Each row has a class, written after it.
[ -65   -4   66   15  -66 -400  -22   60  210 -120 -154 -147  -47 -218
 -242  -47 -147  258   35  155   60   -4  -91  209  118  133   92 -573
  -88 -129  382 -170  309   51  226] | J324
[ 515   27  -17  305 -314 -292  -75   98  571 -229 -277 -186  -93   96
  116   75 -195   30 -134  297 -166 -390  102   97 -233 -289  176 -275
   33  -25  157  147  243   48  122] | J995
[ -43 -120 -105  -72  158  -34 -309  185  -27   15   99 -322 -149 -357
  330   72  -23 -345 -313 -234 -134   57  106 -159  137 -153  437 -507
 -192 -226   40  363  -15  428 -149] | J909
[-101 -215 -444  429  423   72 -231  131 -552 -343 -363 -677  179 -128
  -45 -191 -254   54 -116  188 -252  159  -54  487  157  204 -259 -558
   22  -39  721 -282  233  434 -120] | J504
[-188 -350 -245   42  -39  188 -311   32  123  139  -98   64 -591 -228
  198  419  293  150 -128 -459 -170  281   71 -365  -29 -116  140  273
  -17 -124  186  225    1  186  315] | J995
[-226 -576  214  147  254  -77 -300   71 -163  -61  -67 -465    4  370
 -105 -136  190  -17 -172  110  -46   70 -222 -330  212  -85  446  573
 -204  380   21  631 -189 -224   32] | J308
[ 274  199  323 -216  -51 -545   62   -6  142 -165  -57  477 -110  158
  243 -501  589  -48 -244 -147   45  111 -412 -342  -87  170  255 -365
 -323 -583 -230  210  507    9  178] | J995
[  70  357   75 -214   60 -230  101  -47 -244  -22  -31  -31   -3 -129
   18  -38   59   35 -472   56  283   33  -13  583  173  -76  444 -666
  -35 -242  354   94  209  156  394] | J639
[ -61   59 -155  -24 -273  139 -319   -1  141  -51  153  -32   77  167
  167  115  259  341 -248  273   42  311  277   89  -79  188 -492  149
   59 -137   61 -207  -58 -127  275] | J7
[  59  -50 -113   46 -310  300  381  130   24  -39  160   26  271   28
  -17  -58  466  391 -149  299 -185   78   61  149 -237   50 -246  144
  -47 -382   65  -12   15  -30  -49] | J7
[  72 -200  -22  465  288  132 -339  603 -187   39 -535 -235  222 -330
  206  -29 -451   17  -41   41   25   93  344 -264   55  270 -234 -415
  317   -6  392 -364  -22  160 -238] | J639
[ 266  -10   15  244 -162 -160 -449  -35 -495  156  256  292 -211 -323
  145   43  172  -13 -143 -185  363  362 -361 -248  328   22  156   48
  -59  205   -7  212  223  -66  -13] | J308
[-118 -197 -128   80 -250  231  114   29  397   36  107   20  153  244
   88  226  415   30 -113  447  -51  -51  160 -131   85  -18 -306  185
 -249 -213  -64  322  -55  154   90] | J324
[ -10   46 -160  -68 -209   19  -87 -113  159  132  279  -94  145 -107
   72  133   97  240 -270  160  -26  491  255   24  -15  428 -296   62
  -94 -388  105  -97 -218 -192   81] | J639
[ 559 -256  -51  438  410   68  130   -9 -776  378 -321 -171  282 -482
 -346 -292  450  142  253  237  181  456  123 -254 -152  502 -367 -514
  -17  287  357 -262  181   47  -90] | J894
[ 241  155  -14 -147 -242 -416 -358 -142  302   48  149   27  212   69
  356  -25   26  268 -356  255  247  284  -48 -129  -36 -170  223 -148
  190 -384 -137  321   54 -346 -150] | J7
[  17  180   35  -64 -204  308  287  167  142  -42  116  -21  -22  221
   13   -9  184  -82 -367 -301  -75  152  220  252 -308   97   44 -192
 -194 -227  113  -97  -77   45  136] | J639
[ 467  155   72 -303 -353   13  225  100  324   59  161  213  328 -146
  182 -102  399  256 -104   86  -40  330  -10  -14 -383  223 -216 -320
 -335 -160  -13 -207  215  188  -45] | J7
[ 118  -32  130   71  -48 -154  140  -15 -225 -111  464   46  337  138
  186  249  435 -222  -63   90 -294   60  -31  269  -65 -296   45 -220
 -230  140  112  388  340 -186 -345] | J504
[-263  114  123 -286 -162 -386 -105 -106  161  228   11   27 -512  141
   31 -283   81 -347 -343 -477  205  232 -425 -361   80 -142  562  237
 -737  -19 -164  297   88 -257 -153] | J909
[ -40   46   28  202 -149 -302 -105    4 -231 -229  -60  -42  173  122
  443 -290  122  338 -321  -95  -99   82 -335 -150  157 -191   84 -307
 -276 -217  215 -181  291  223  126] | J504
[ 121   -6  118  295  -63  314  429  -34 -149  -71   85   47  198  165
  545   51  107 -103 -369  -81 -292  -23  358 -261 -120  338 -387 -369
 -129  -18   42 -172 -127  544  -87] | J308
[ -68 -153  -78   87  205  -79  550  171 -181  128  179  -94 -139 -184
  -45  -19   47  -24   63  176 -141 -417 -169 -109   27  -18   83 -205
 -202   75 -219  120 -104  375 -367] | J504
[ 235   90 -136  202   79   86  152  -35 -230 -196 -221  127 -195  145
  -66  266  112 -180    1 -273 -101 -164 -226  385  110   43  119 -100
   82  304 -101 -242   -3  211 -180] | J894
[-159  310   22  167   68  -98  -76    0  -38 -303 -270 -156 -222  -27
  436 -185 -252  160 -345 -200   98 -217  355   54  -17 -300  -64 -557
  183 -303  133 -108  314  222  339] | J912
[  20    5  108 -217 -187  191  186  -99  240  -46   74  163  243  163
  -20  154  674  420  367  227  -53  106 -312 -158  118  231 -108   50
 -599 -436 -243  297  192  273  145] | J308
[  17   35 -469 -218 -162  -22  -92  -62   10  -46   91   13  233  158
    0    9  808  106  -94  193 -219  442   78   22   22   33 -136  192
 -164 -247 -113   49 -121 -243   38] | J117
[-155  -76   57  430   39 -213  -90  152  114 -279 -470  -35 -200   10
  378 -242 -106  -35 -207   23   76 -112    7  160 -194  -52  413 -424
   44  195  171 -125  174  -11   48] | J909
[ -25  283 -295   -2   86 -224 -131  173  736  -93  -62   62  -70 -140
  195  389 -169  129   23  189  120  -93  163  313  -51 -205  141 -222
    2   46  216  466  318  186   19] | J639
[ -11   46 -425   -3 -190 -518 -340  119  298  -94 -120  -34 -184 -201
  112   68   -4   68   49  530 -130 -363  -97  123    8 -596  -77 -101
   32 -255  185  145  300  -45  225] | J117
[ 255   25  -70  149   -9 -161 -347  230 -512   27 -310 -249  168  -79
 -106 -171 -110  -37  148  -46  -98  -41  -21   27   17 -203  440 -173
  270  250  364 -127 -111 -169 -253] | J909
[ 411 -440  220  275 -237 -151 -192  -32  675   62   52  -25  334 -240
  241  163 -104  555 -115  589  468  150 -129 -458  221  -13  262    7
   93   78 -341  317  -47  196  241] | J504
[ 292 -334  280  129   15 -194  -64  128   42  142  120 -111 -107  205
 -227   57   89   84  -88  181  119    5  -19 -238 -289   -3   85 -302
  291 -168   86  135   60 -216   54] | J995
[ 126 -258 -284  342 -190 -122  228   79 -268  195  358  -81   54 -386
  256  132  291  354 -250  138  108  184 -266  -22   -6 -165  200 -273
  -22  381  168 -142  -50  296 -529] | J504
[ -13 -147  131 -168    4  242   -2  208  -21  -65  114  -87  210  102
  306  -92    6    6    0  -40 -329    7  127   15 -351  152 -383 -198
 -142 -337 -190 -293 -106   63  284] | J894
[ 252  316   -6  -21  -12 -501 -377 -336 -270 -109  -49 -212 -312 -308
 -156 -254  188 -455 -184 -378   29  163   32 -233  518  -14  144  -38
 -174  208   64  134  238    0 -316] | J912
[  -5  301  -15 -188 -217 -411 -190 -290  348  138 -181  -81   91  -20
  280   21   11 -155  173   78  -37   42  127   -5 -121 -240  132 -853
 -101 -383  404  163  253   67 -167] | J639
[  65 -195  163 -340 -184 -281  107 -401  715  195  135 -239 -290  175
  257  118  -47  141   23   87   -5  -87 -195 -303 -348 -296   84 -185
 -205  -66 -176  423   77  224 -106] | J894
[-505  492 -654  195  -13   37   11 -156 -178   69 -202  113 -306  -12
 -187 -374  327 -294   37 -569  182  243  232  -91  245  -80  164 -189
  505 -160  273   47  -72   63 -405] | J639
[  47    3   50 -288 -279   72 -328  191  364 -123  123 -165   82  556
   41  218  250   88 -147  385 -123   -3  234  199  -32  133 -214  284
 -213 -194 -188  130 -201 -239  379] | J912
[ 362  222 -161 -140 -447  -34  257 -123  -49   -4    1  146  182    9
  396  178  507  327 -223   65 -298  154  189 -115  -40   48 -202 -156
  -32 -321    7  -94   -5   93 -272] | J324
[ 208  259 -105   12 -269 -246   29  148   48  -78   53  110 -285  -17
 -230 -426  780 -116 -264 -263  116  232 -298 -240  135  263  358  -94
 -334 -109  -29  -33  130  240 -295] | J909
[ -27  138   77 -264 -194 -233   30  155  276   56  163  212  123 -218
  481  140  -84  164 -233  192  -29   26  232  190 -192 -178  149 -470
  -23 -536  -53  143  158 -140  480] | J504
[ 322  189  339  119   23 -224  131  -71 -234  -30  -60  111   14   49
  169  326  113 -147 -603 -216   41  219  325  215  -74  -13  201 -505
   12   68  459   75  319 -231   27] | J324
[   2 -361 -214  280  126  298   95  152  263 -109 -165 -384   22 -109
 -129  -48 -278  182  364  277   87 -197  -63  398  -95  109  287 -380
  208  365 -198  133 -215  317   84] | J894
[ 240   11 -214 -125  -25 -414 -127  141  275   77  175 -165 -341 -318
   52  -71 -104   97   54 -192  -40 -198 -181 -595   39 -170  292 -402
  -85  -68 -472   -2 -205  359 -186] | J117
[ 140  107 -147   98 -253  121   47   45   40  156  161  190   79  101
  -88 -145  315    3 -258  156  128  240  243   19 -318   91 -330   89
 -108 -379  -33 -171  -92 -363  493] | J639
[-269 -182 -153  128  142  -80   95  138  -14  241   -8 -118  -81  -46
   33 -116 -207    0  246 -153  -94 -218 -248 -185   12  -93  416 -392
 -134  -74  -61  227 -213  198  -36] | J894
[ 678   24  219  132 -464 -645 -509  -71  213   79 -116  -36 -251  -50
  207  383  162  -42 -166 -426 -294  -35   -8 -596  276 -413  723 -155
 -295  275  158  438  100  -24   -8] | J912
[-171  -23 -201   50 -337  156  182   72   64 -166 -129  154  216  395
  208 -243  607   80  -13  373 -243  101   67  247 -180  263 -237  -19
  -67 -262    3 -218 -106  -36  142] | J504
[ 182 -118   31 -230  464  -49   79  -64 -353   88 -491 -116 -310 -254
 -122 -231  -48  275  425 -331 -140  190  185 -257  -16  575  321 -115
  429  899  -46  151 -236  226 -187] | J7
[ -16 -121 -422  -48 -282  125  128  -70  268   68   13   70  179  182
  144   26  469   46   -8  -81 -421  359   78 -325 -192  154 -240  178
 -331 -133  -94 -227 -333   11  -59] | J117
[  83  196   28  -69 -118    0  -28  150 -274  204  325 -260   68 -152
 -107    2 -123  327 -254  333  427   13  117  369  -84  -38   28 -486
  239    9  209 -178  -71  -33  -21] | J7
[   8  -40   73  220 -422 -205   81  176   -8 -178  454  -31 -118 -243
  249   59  345  217 -380 -131 -134 -106  -61   11  139 -321  398 -162
 -121  159  132  246  149  130 -101] | J324
[ 499  263  127  259  223  383  320  222 -761   18 -561 -433  -30 -221
 -310 -641 -113 -418 -278 -517  271   74  -39   71  152  145  277 -148
   71  526  358  -91  140  400 -750] | J894
[  38 -361   61   10  166 -343   24   56 -227   90  129  -65 -181 -417
  216  -94  367   -3 -453  148  -91   80 -372 -221  471  241  354 -275
 -264 -354   -6  539  131  437    6] | J894
[-553 -166   19  420 -186 -259 -136 -241  235 -217  -71   38 -113  -51
  433 -191  467  317 -244    8   31  213  -32 -240  202  -38  344 -140
  -75 -275  174  182  133   45  287] | J504
[ 114 -149  186  -90  225 -425   70  219 -205  218  -94 -494    3 -509
 -319  122 -250  567  -77  414   42  -48  186   96  -69  130   61 -342
   38  -13  465 -317   53 -200  213] | J995
[ 239  320 -127  -60 -236 -205 -279 -379  219  -39  -55   70  224 -157
  416  101 -160   96 -121  309  303  225   30  171   -4 -135 -292 -378
 -141 -226   88 -114  361   56  251] | J308
[ 451 -294  224  376  283  -17  186  -18 -409  329  -87 -264 -351 -435
 -217  138 -430 -319 -485 -102  483   96   15  -12 -273 -283  192 -320
   -4  473  219  -81  141 -175 -155] | J117
[  -6 -156 -333  -66  251   85  175  -11  153  169   52  -66  -11  179
   58  185  157   22  -60 -165   70  -50  -57 -310  251  -82  361 -439
  -92  182 -357  302 -372  705  106] | J639
[-334 -259  238  -60 -221    8  -14  146  615 -166 -103   72  -16 -177
  244 -170   -4  349  509  371  -50 -388 -327 -134  138   -5   -9  182
 -215 -178 -398  261  158  254  239] | J894
[  84   62 -239 -129 -136  -94   10  -18  -44   -8    1  -30   11   92
   62  187  487   38 -115  228 -168   93  -53  277  -97  -72 -431  157
 -409  -46  -89 -287  152 -202   41] | J894
[ 505 -238  -45  111 -290 -121 -144  -71 -193  167  393  127 -179 -512
  363  177  301   38 -451 -189  -28  320 -260  -56  135    1  474 -137
 -144   87  -75  345  -23  208  113] | J894
[-482 -132  -17  -15  268 -149  -43 -145  210 -425 -334  -26   86  425
  644  183  298   33 -130 -145 -284   35 -263  123  160 -113  162 -392
 -681 -278 -117  158  312  223   33] | J912
[ 318   86 -222   57 -195 -188 -170  256  120 -354 -182 -205 -230 -523
 -278 -233    4  351 -181  234  297  251  -90  671   32  235  189 -241
  539 -107  118 -192  278 -136 -106] | J639
[  36 -219 -155  130  -61 -422  -77  -87  228  143 -143 -271 -302 -191
  252 -182 -168   26   31  116   27 -197 -163 -551  164 -105  481 -280
  -82   55 -362  472 -202   89 -471] | J324
[ 178 -385 -139  299  300 -164 -288 -384 -353  316  -24   25 -320   -9
  477  763  -36  187  -73  -70 -232  -67 -207 -471  169 -237 -227  -28
 -330  271  194  238   55  471  282] | J894
[ 347  212   97 -250 -488   30  -37   55 -204   54   51  -40  225  -45
  155   -6  438  -65 -224  -87 -191  292  117  108  -37   -9  -56 -267
 -177 -292  216 -183   81  -80 -183] | J639
[-218  734 -821  209 -225 -191  -61 -520  309  -16 -174   41 -117  571
  117 -335  302  -86   99 -166   74  -60  -88 -163  149 -396  174 -202
 -110 -116  158  562  102  304 -398] | J7
[ -98  110  280 -373  376  -23  349   44 -303  477 -280  292  -44 -224
  115 -332 -347  -81  -46   25  349  246  281  -25 -451  247  -68 -546
  172 -219  323   84  258 -106  321] | J909
[ -11 -254  -39  -63  196 -433 -280  300  365  181  -68 -230 -439 -428
 -407 -148   49  -29  131 -106  -12   65    9 -479  -93   87  331  146
 -166    7  -17  216   11 -248   77] | J995
[-116  -13   43    8  -84 -477 -105   83  704  -91 -320  156 -115  470
  136  -14  323 -221  -19  106  185    6 -193 -199  -55 -122  111 -200
 -153  327   -7  -43  264   96 -281] | J504
[ 506  177  141 -215  123  -66   54  440 -387  -24 -221 -180  140  -34
 -256 -465 -181  -52  192 -680 -242 -101  -71 -415  121   38  394 -741
  151  -80  -52  -60  -19  448 -116] | J639
[ 260 -212    2  192  108   50 -370  209 -168  424  -37   59  166 -188
  -91  878   72 -242  178  116   37   95  356   56  -65  -34   63 -536
  307  371  649 -314 -234  183  -25] | J504
